Below is a small trained network, with its code and all its weights. Each question gives an input and a class and asks what happens when units are switched off, that is, made to give their printed mean instead of their output.

import numpy as np


def w(rows, s, z=0):
    codes = np.array(rows[::2]) - 128.0
    scale = np.full(codes.shape[1], s)
    scale[-1] = z or s
    return codes * scale


def norm(h):
    return h / np.sqrt((h * h).mean(-1, keepdims=True) + 1e-5)


def f(y):
    return np.maximum(y, 0)


def log_softmax(a):
    a = a - a.max(-1, keepdims=True)
    return a - np.log(np.exp(a).sum(-1, keepdims=True))


def net(x, mask):
    res = np.array(x, float).reshape(1, 5) / 4 @ E
    u = 0
    for l in range(3):
        y = f(norm(res) @ A[l][:, :-1].T + A[l][:, -1])
        res = res + np.where(mask[u : u + 13], y, B[l][:, -1]) @ B[l][:, :-1]
        u += 13
    return log_softmax(norm(res)[-1] @ U[:, :-1].T + U[:, -1])


A, B = {}, {}
E = w([
[129,127,125,130],'x0',
[105,1,183,99],'x1',
[41,101,119,24],'x2',
[125,133,130,124],'x3',
[247,118,129,100],'x4',
],0.0083)
A[0] = w([
[87,202,156,169,57],'0.n0',
[136,113,104,160,198],'0.n1',
[188,149,188,128,95],'0.n2',
[7,75,117,196,83],'0.n3',
[177,166,167,157,225],'0.n4',
[121,52,201,76,167],'0.n5',
[136,183,118,93,125],'0.n6',
[85,128,173,238,166],'0.n7',
[98,113,235,147,80],'0.n8',
[123,108,76,103,20],'0.n9',
[137,172,60,62,43],'0.n10',
[124,146,151,57,6],'0.n11',
[142,69,191,177,73],'0.n12',
],0.013,0.0025)
B[0] = w([
[130,111,73,193,199],'0.n0',
[180,189,88,131,173],'0.n1',
[103,146,130,2,198],'0.n2',
[84,173,147,136,253],'0.n3',
[116,177,159,90,237],'0.n4',
[163,107,101,146,249],'0.n5',
[80,132,161,154,185],'0.n6',
[109,111,254,196,236],'0.n7',
[131,107,159,57,183],'0.n8',
[207,179,149,129,142],'0.n9',
[74,120,202,200,193],'0.n10',
[186,137,127,244,165],'0.n11',
[123,167,214,76,200],'0.n12',
],0.0078,0.0064)
A[1] = w([
[80,66,161,76,62],'1.n0',
[192,67,161,148,1],'1.n1',
[88,147,65,168,86],'1.n2',
[21,110,136,137,129],'1.n3',
[217,160,68,129,142],'1.n4',
[170,54,4,92,93],'1.n5',
[126,150,99,62,144],'1.n6',
[143,144,56,152,198],'1.n7',
[184,133,194,60,84],'1.n8',
[96,83,98,109,111],'1.n9',
[29,207,193,185,87],'1.n10',
[177,63,155,93,99],'1.n11',
[66,219,205,129,119],'1.n12',
],0.011,0.003)
B[1] = w([
[128,159,174,115,157],'1.n0',
[145,115,102,126,148],'1.n1',
[97,115,128,138,144],'1.n2',
[111,144,118,82,181],'1.n3',
[69,123,160,101,155],'1.n4',
[96,107,171,191,140],'1.n5',
[128,95,109,184,142],'1.n6',
[9,132,156,122,138],'1.n7',
[132,123,103,162,183],'1.n8',
[83,172,162,135,138],'1.n9',
[159,109,73,154,246],'1.n10',
[139,105,107,126,163],'1.n11',
[139,83,111,153,235],'1.n12',
],0.012)
A[2] = w([
[66,133,120,162,134],'2.n0',
[118,246,168,93,124],'2.n1',
[174,156,146,168,156],'2.n2',
[95,137,135,36,145],'2.n3',
[94,144,166,192,253],'2.n4',
[140,106,216,151,66],'2.n5',
[144,120,97,122,54],'2.n6',
[215,71,210,127,126],'2.n7',
[185,142,164,75,46],'2.n8',
[34,136,65,124,85],'2.n9',
[144,114,148,152,140],'2.n10',
[61,141,188,161,174],'2.n11',
[189,116,57,178,168],'2.n12',
],0.013,0.0028)
B[2] = w([
[181,139,132,108,203],'2.n0',
[22,106,216,20,165],'2.n1',
[71,166,100,60,204],'2.n2',
[87,206,219,55,156],'2.n3',
[130,94,182,94,252],'2.n4',
[129,43,108,101,196],'2.n5',
[118,98,155,174,135],'2.n6',
[153,122,73,178,254],'2.n7',
[233,185,115,79,167],'2.n8',
[178,116,40,2,196],'2.n9',
[145,131,123,192,178],'2.n10',
[173,99,175,137,210],'2.n11',
[26,250,223,105,248],'2.n12',
],0.0071,0.0076)
U = w([
[88,190,117,201,240],'0',
[83,163,170,36,207],'1',
[145,32,151,149,164],'2',
[235,127,83,106,4],'3',
[70,113,4,113,28],'4',
],0.016,0.0019)

Each question gives the input, the list of numbers given to net, and the class t.
The units are the neurons (one row each of A and B). Each row of codes is followed by its name. A weight is (code - 128) times the scale printed after its matrix; where a second scale follows, it is the last column's (A, B and U).
mask holds one flag per neuron, layer by layer. A switched-off neuron (its flag False) gives its mean, the last column of its row in B, instead of its output. The means were averaged over made-up inputs and are rounded, as every weight is.
A unit's drop is (log p(t) with every unit on - log p(t) with that unit switched off) / (log p(t) with every unit on - log p(t) with every unit switched off).
The circuit of an input: a set's keep is (log p(t) with only the set's units on - log p(t) with every unit switched off) / (log p(t) with every unit on - log p(t) with every unit switched off). Starting from the 12 units with the biggest drops (on a tie, the unit counted first), units are removed one at a time, each time the one whose removal leaves the highest keep (on an exact tie, the one counted first), for as long as the keep stays at least 0.8.
units of the circuit, in order: the units of the circuit, biggest drop first
most important unit: the unit with the biggest drop
top k neurons: the k neurons with the biggest drops, biggest first
k most important neurons of layer l: the k neurons of layer l with the biggest drops, biggest first
drop of u: that unit's drop, to one decimal
input [-8,-5,5,-1,2], class 0: units of the circuit, in order -> (0.n10; 1.n10)
input [-4,-7,7,6,-1], class 4: most important unit -> 2.n9
input [3,2,-5,1,-8], class 2: units of the circuit, in order -> (2.n12; 0.n8)
input [-4,-2,-3,-3,1], class 1: top 3 neurons -> (2.n12; 0.n10; 0.n1)
input [-5,-6,2,-3,6], class 0: top 2 neurons -> (0.n10; 0.n6)
input [6,-7,1,2,0], class 4: top 2 neurons -> (0.n7; 2.n9)
input [-4,0,6,-7,7], class 0: top 4 neurons -> (0.n10; 0.n0; 1.n1; 2.n12)
input [3,1,5,-4,6], class 2: top 3 neurons -> (0.n5; 1.n10; 0.n7)
input [-4,-6,1,3,-7], class 4: top 3 neurons -> (2.n9; 1.n3; 0.n11)
input [0,8,2,-7,-1], class 1: top 4 neurons -> (1.n12; 2.n3; 0.n7; 1.n10)
input [-4,8,0,4,8], class 3: top 3 neurons -> (0.n12; 1.n12; 2.n8)
input [6,-8,5,3,0], class 4: top 2 neurons -> (2.n9; 0.n7)
input [4,6,-8,0,1], class 3: 2 most important neurons of layer 2 -> (2.n8; 2.n7)
input [5,4,6,7,8], class 2: most important unit -> 1.n5
input [-5,2,-3,-5,-8], class 2: top 2 neurons -> (0.n7; 2.n12)
input [-4,0,6,-6,-1], class 4: 2 most important neurons of layer 0 -> (0.n11; 0.n7)
input [8,6,0,3,1], class 3: 3 most important neurons of layer 0 -> (0.n12; 0.n5; 0.n7)
input [5,-8,-8,-1,1], class 1: top 2 neurons -> (2.n1; 1.n4)
input [5,3,7,-5,5], class 2: 2 most important neurons of layer 1 -> (1.n5; 1.n10)
input [6,2,6,8,5], class 2: most important unit -> 0.n5
input [-6,-2,1,3,-8], class 4: top 2 neurons -> (2.n9; 1.n3)
input [2,0,-6,1,6], class 1: top 2 neurons -> (2.n1; 1.n12)
input [-2,6,-1,1,3], class 3: top 3 neurons -> (0.n12; 1.n12; 2.n8)
input [2,-8,5,-3,6], class 0: 2 most important neurons of layer 0 -> (0.n10; 0.n6)
input [-3,-6,7,8,-2], class 4: drop of 2.n9 -> 0.2
input [7,-8,8,6,6], class 0: drop of 0.n10 -> 1.6
input [1,2,6,-5,7], class 2: drop of 0.n8 -> 0.0
